Here is a tiny trained network, its code and every weight. The questions are about switching its units off for an input and a class, where a switched-off unit gives its printed mean instead of its output.

import numpy as np


def w(rows, s, z=0):
    codes = np.array(rows[::2]) - 128.0
    scale = np.full(codes.shape[1], s)
    scale[-1] = z or s
    return codes * scale


def norm(h):
    return h / np.sqrt((h * h).mean(-1, keepdims=True) + 1e-5)


def f(y):
    return np.maximum(y, 0)


def log_softmax(a):
    a = a - a.max(-1, keepdims=True)
    return a - np.log(np.exp(a).sum(-1, keepdims=True))


def net(x, mask):
    res = np.array(x, float).reshape(1, 7) / 4 @ E
    u = 0
    for l in range(2):
        y = f(norm(res) @ A[l][:, :-1].T + A[l][:, -1])
        res = res + np.where(mask[u : u + 9], y, B[l][:, -1]) @ B[l][:, :-1]
        u += 9
    return log_softmax(norm(res)[-1] @ U[:, :-1].T + U[:, -1])


A, B = {}, {}
E = w([
[33,118,102,184,61,119,28,34,57,103],'x0',
[106,122,80,102,125,109,34,200,143,231],'x1',
[114,95,119,112,95,172,202,130,109,138],'x2',
[127,118,142,161,117,110,113,153,114,119],'x3',
[235,111,89,201,230,192,154,2,103,231],'x4',
[132,78,176,139,72,114,124,152,69,131],'x5',
[221,118,104,102,122,233,36,139,132,29],'x6',
],0.0066)
A[0] = w([
[88,160,161,155,109,48,180,115,165,180,46],'L0N1',
[172,154,99,176,180,100,134,155,71,136,90],'L0N2',
[170,140,152,156,170,90,174,111,119,57,162],'L0N3',
[141,93,90,99,140,129,81,201,105,227,70],'L0N4',
[103,145,76,166,91,71,112,92,112,123,109],'L0N5',
[96,126,145,119,107,131,192,149,118,230,139],'L0N6',
[169,80,177,126,237,112,161,199,125,122,1],'L0N7',
[160,119,115,154,125,255,79,190,162,80,90],'L0N8',
[159,144,150,125,149,102,144,150,150,121,40],'L0N9',
],0.0092,0.0034)
B[0] = w([
[246,13,90,100,145,53,146,108,173,93,227],'L0N1',
[126,118,128,168,86,134,152,100,150,156,188],'L0N2',
[117,182,148,189,65,112,131,137,74,208,223],'L0N3',
[109,186,12,144,96,170,122,175,102,181,230],'L0N4',
[110,64,82,118,181,224,156,161,40,87,206],'L0N5',
[171,150,77,150,130,128,61,163,154,110,242],'L0N6',
[35,95,188,80,214,250,117,121,122,114,206],'L0N7',
[254,89,95,61,147,46,133,128,64,87,254],'L0N8',
[98,123,102,113,127,179,122,124,47,119,158],'L0N9',
],0.0074,0.0057)
A[1] = w([
[61,166,134,82,67,104,156,187,173,66,3],'L1N1',
[250,48,109,122,135,174,114,105,124,211,102],'L1N2',
[150,195,238,186,87,99,255,75,105,65,189],'L1N3',
[159,199,151,73,177,232,122,71,104,127,102],'L1N4',
[94,103,163,67,94,114,74,208,255,3,96],'L1N5',
[148,110,196,71,148,134,163,222,189,184,130],'L1N6',
[99,126,143,84,206,89,187,165,164,171,173],'L1N7',
[104,47,105,188,97,79,175,128,239,188,111],'L1N8',
[41,60,80,79,179,168,189,118,104,93,25],'L1N9',
],0.008,0.0026)
B[1] = w([
[115,173,158,216,181,92,143,87,254,164,164],'L1N1',
[95,131,177,159,114,68,146,107,160,132,254],'L1N2',
[128,231,48,75,104,112,104,164,170,138,190],'L1N3',
[62,78,125,125,85,112,124,147,143,127,185],'L1N4',
[132,93,142,192,127,129,184,41,158,191,189],'L1N5',
[99,135,170,126,153,186,95,88,75,96,174],'L1N6',
[107,112,150,118,103,138,111,161,72,80,171],'L1N7',
[213,88,125,57,97,93,113,116,98,78,175],'L1N8',
[88,128,158,167,123,100,113,148,57,97,160],'L1N9',
],0.011,0.0098)
U = w([
[182,53,141,59,149,94,161,115,114,65,2],'0',
[85,105,175,189,130,184,212,76,217,206,77],'1',
[85,211,55,57,88,190,137,202,145,158,142],'2',
[31,73,203,117,182,255,134,126,66,72,250],'3',
],0.0087,0.0014)

Each question gives the input, the list of numbers given to net, and the class t.
The units are the neurons (one row each of A and B). Each row of codes is followed by its name. A weight is (code - 128) times the scale printed after its matrix; where a second scale follows, it is the last column's (A, B and U).
mask holds one flag per neuron, layer by layer. A switched-off neuron (its flag False) gives its mean, the last column of its row in B, instead of its output. The means were averaged over made-up inputs and are rounded, as every weight is.
A unit's drop is (log p(t) with every unit on - log p(t) with that unit switched off) / (log p(t) with every unit on - log p(t) with every unit switched off).
The circuit of an input: a set's keep is (log p(t) with only the set's units on - log p(t) with every unit switched off) / (log p(t) with every unit on - log p(t) with every unit switched off). Starting from the 12 units with the biggest drops (on a tie, the unit counted first), units are removed one at a time, each time the one whose removal leaves the highest keep (on an exact tie, the one counted first), for as long as the keep stays at least 0.8.
units of the circuit, in order: the units of the circuit, biggest drop first
top k neurons: the k neurons with the biggest drops, biggest first
k most important neurons of layer l: the k neurons of layer l with the biggest drops, biggest first
input [-1,-8,3,-8,-6,0,2], class 2: 2 most important neurons of layer 1	(L1N3 L1N2)
input [7,5,1,5,-4,-7,-2], class 3: units of the circuit, in order	(L0N5 L1N3)
input [0,-1,-7,6,-3,-7,2], class 1: top neuron	(L1N5)
input [-5,-8,6,5,1,2,-7], class 2: 2 most important neurons of layer 1	(L1N3 L1N5)
input [5,-2,-4,-8,1,-7,3], class 3: units of the circuit, in order	(L0N1 L1N3)
input [-5,-1,7,-8,0,-5,-8], class 0: units of the circuit, in order	(L0N1 L1N8)
input [1,3,6,-5,3,-7,-6], class 0: top 2 neurons	(L1N8 L0N1)
input [-8,7,-5,-5,-5,2,-5], class 3: top 3 neurons	(L1N6 L0N7 L1N3)
input [-5,0,-7,8,7,8,6], class 1: top 2 neurons	(L1N2 L0N2)
input [-7,-4,0,5,-8,-1,-6], class 1: 2 most important neurons of layer 1	(L1N5 L1N1)
input [-7,-5,0,4,-7,0,-6], class 1: top 4 neurons	(L1N1 L1N5 L0N8 L0N5)
input [-4,2,-8,-2,-1,-5,3], class 3: 3 most important neurons of layer 0	(L0N7 L0N1 L0N6)
input [-4,7,-6,0,-7,-2,-4], class 1: top 4 neurons	(L1N5 L1N1 L0N8 L1N3)
input [-8,-4,8,2,-6,8,0], class 3: top neuron	(L1N6)
input [8,-8,-1,4,-5,-1,2], class 2: units of the circuit, in order	(L1N3 L0N7 L0N1)
input [-3,-6,0,3,8,2,5], class 1: top 2 neurons	(L1N2 L1N8)
input [-1,2,-2,6,1,-4,-1], class 2: 3 most important neurons of layer 1	(L1N5 L1N1 L1N6)
input [0,5,7,5,-5,7,-2], class 1: units of the circuit, in order	(L1N1 L0N8)
input [-6,-7,2,-2,2,3,-6], class 2: 3 most important neurons of layer 0	(L0N3 L0N8 L0N5)
input [4,0,4,-3,-4,-6,3], class 1: units of the circuit, in order	(L1N5)
input [6,8,7,2,2,0,8], class 0: 2 most important neurons of layer 0	(L0N8 L0N3)
input [-7,2,3,8,3,2,-6], class 3: top 2 neurons	(L0N7 L1N6)
input [-8,7,2,5,6,-8,7], class 3: units of the circuit, in order	(L0N7 L1N6)
input [-3,5,1,3,1,-3,-6], class 0: 2 most important neurons of layer 1	(L1N8 L1N3)
input [5,2,-6,-6,1,2,1], class 3: units of the circuit, in order	(L0N5 L0N8)
input [6,-8,-1,-8,1,7,6], class 2: top 3 neurons	(L1N3 L0N1 L0N3)
